Here is a tiny trained network, its code and every weight. The questions are about switching its units off for an input and a class, where a switched-off unit gives its printed mean instead of its output.

import numpy as np


def w(rows, s, z=0):
    codes = np.array(rows[::2]) - 128.0
    scale = np.full(codes.shape[1], s)
    scale[-1] = z or s
    return codes * scale


def f(y):
    return y / 2 * (1 + np.tanh(0.7978845608 * (y + 0.044715 * y**3)))


def log_softmax(a):
    a = a - a.max(-1, keepdims=True)
    return a - np.log(np.exp(a).sum(-1, keepdims=True))


def net(x, mask):
    res = np.array(x, float).reshape(1, 8) / 4 @ E
    y = f(res @ A[0][:, :-1].T + A[0][:, -1])
    res = res + np.where(mask, y, B[0][:, -1]) @ B[0][:, :-1]
    return log_softmax(res[-1] @ U[:, :-1].T + U[:, -1])


A, B = {}, {}
E = w([
[254,185,176],'x0',
[143,75,160],'x1',
[142,126,105],'x2',
[78,155,191],'x3',
[160,163,106],'x4',
[184,167,97],'x5',
[116,94,63],'x6',
[107,159,219],'x7',
],0.0075)
A[0] = w([
[254,71,108,156],'neuron 0',
[211,86,129,158],'neuron 1',
[168,189,33,255],'neuron 2',
[103,22,145,153],'neuron 3',
[81,165,170,151],'neuron 4',
[228,136,175,176],'neuron 5',
[212,121,233,211],'neuron 6',
[48,183,206,178],'neuron 7',
[74,221,70,224],'neuron 8',
],0.0091,0.0055)
B[0] = w([
[127,250,192,220],'neuron 0',
[106,189,160,183],'neuron 1',
[239,52,184,254],'neuron 2',
[117,182,2,189],'neuron 3',
[140,213,219,174],'neuron 4',
[203,230,144,228],'neuron 5',
[204,199,172,251],'neuron 6',
[126,219,224,230],'neuron 7',
[207,13,253,209],'neuron 8',
],0.0071,0.0067)
U = w([
[192,77,99,108],'0',
[105,114,1,124],'1',
[143,121,133,1],'2',
[49,68,223,95],'3',
[145,161,159,207],'4',
],0.015,0.007)

Each question gives the input, the list of numbers given to net, and the class t.
The units are the neurons (one row each of A and B). Each row of codes is followed by its name. A weight is (code - 128) times the scale printed after its matrix; where a second scale follows, it is the last column's (A, B and U).
mask holds one flag per neuron, in row order. A switched-off neuron (its flag False) gives its mean, the last column of its row in B, instead of its output. The means were averaged over made-up inputs and are rounded, as every weight is.
A unit's drop is (log p(t) with every unit on - log p(t) with that unit switched off) / (log p(t) with every unit on - log p(t) with every unit switched off).
The circuit of an input: a set's keep is (log p(t) with only the set's units on - log p(t) with every unit switched off) / (log p(t) with every unit on - log p(t) with every unit switched off). Starting from all 9 units, units are removed one at a time, each time the one whose removal leaves the highest keep (on an exact tie, the one counted first), for as long as the keep stays at least 0.8.
units of the circuit, in order: the units of the circuit, biggest drop first
most important unit: the unit with the biggest drop
k most important neurons: the k neurons with the biggest drops, biggest first
drop of u: that unit's drop, to one decimal
input [-4,6,-6,-4,-8,4,-1,3], class 1: most important unit	neuron 3
input [-6,7,7,8,6,1,-2,-3], class 3: 2 most important neurons	neuron 5; neuron 6
input [-7,-4,8,-7,-8,3,7,-8], class 0: 2 most important neurons	neuron 2; neuron 8
input [-2,3,-3,5,-4,-7,7,1], class 1: units of the circuit, in order	neuron 3; neuron 8
input [-4,-6,-6,3,-3,-3,-5,-2], class 3: units of the circuit, in order	neuron 5; neuron 6
input [0,1,6,-4,7,-7,-4,-5], class 0: units of the circuit, in order	neuron 7; neuron 4
input [2,-2,-8,1,3,-1,7,-7], class 0: units of the circuit, in order	neuron 2; neuron 7
input [-2,3,2,4,1,4,2,-2], class 0: 2 most important neurons	neuron 7; neuron 0
input [2,-6,5,-6,5,-5,2,8], class 0: 2 most important neurons	neuron 0; neuron 7
input [-3,-7,1,4,5,-7,5,-6], class 3: 2 most important neurons	neuron 8; neuron 5
input [5,-2,-1,-8,6,8,7,-6], class 4: 3 most important neurons	neuron 0; neuron 1; neuron 5
input [1,-5,-5,-7,6,3,-8,-6], class 0: 3 most important neurons	neuron 2; neuron 7; neuron 4
input [-5,-2,4,-3,1,3,-4,0], class 0: 2 most important neurons	neuron 7; neuron 0
input [-5,7,6,8,-5,6,8,0], class 1: most important unit	neuron 3
input [3,-8,-7,-5,-1,0,-3,0], class 0: 2 most important neurons	neuron 7; neuron 2
input [-4,-4,2,-2,1,-3,0,5], class 3: 2 most important neurons	neuron 5; neuron 6
input [-7,-2,1,-8,5,-1,-4,0], class 0: 2 most important neurons	neuron 8; neuron 2
input [4,5,-7,-7,-8,5,6,-4], class 4: 2 most important neurons	neuron 0; neuron 1
input [1,-4,4,6,-6,4,1,-1], class 3: drop of neuron 3	0.2
input [0,-5,7,3,-6,3,2,-3], class 0: drop of neuron 6	0.0
input [0,0,-3,-5,3,-8,5,-4], class 1: drop of neuron 8	0.1
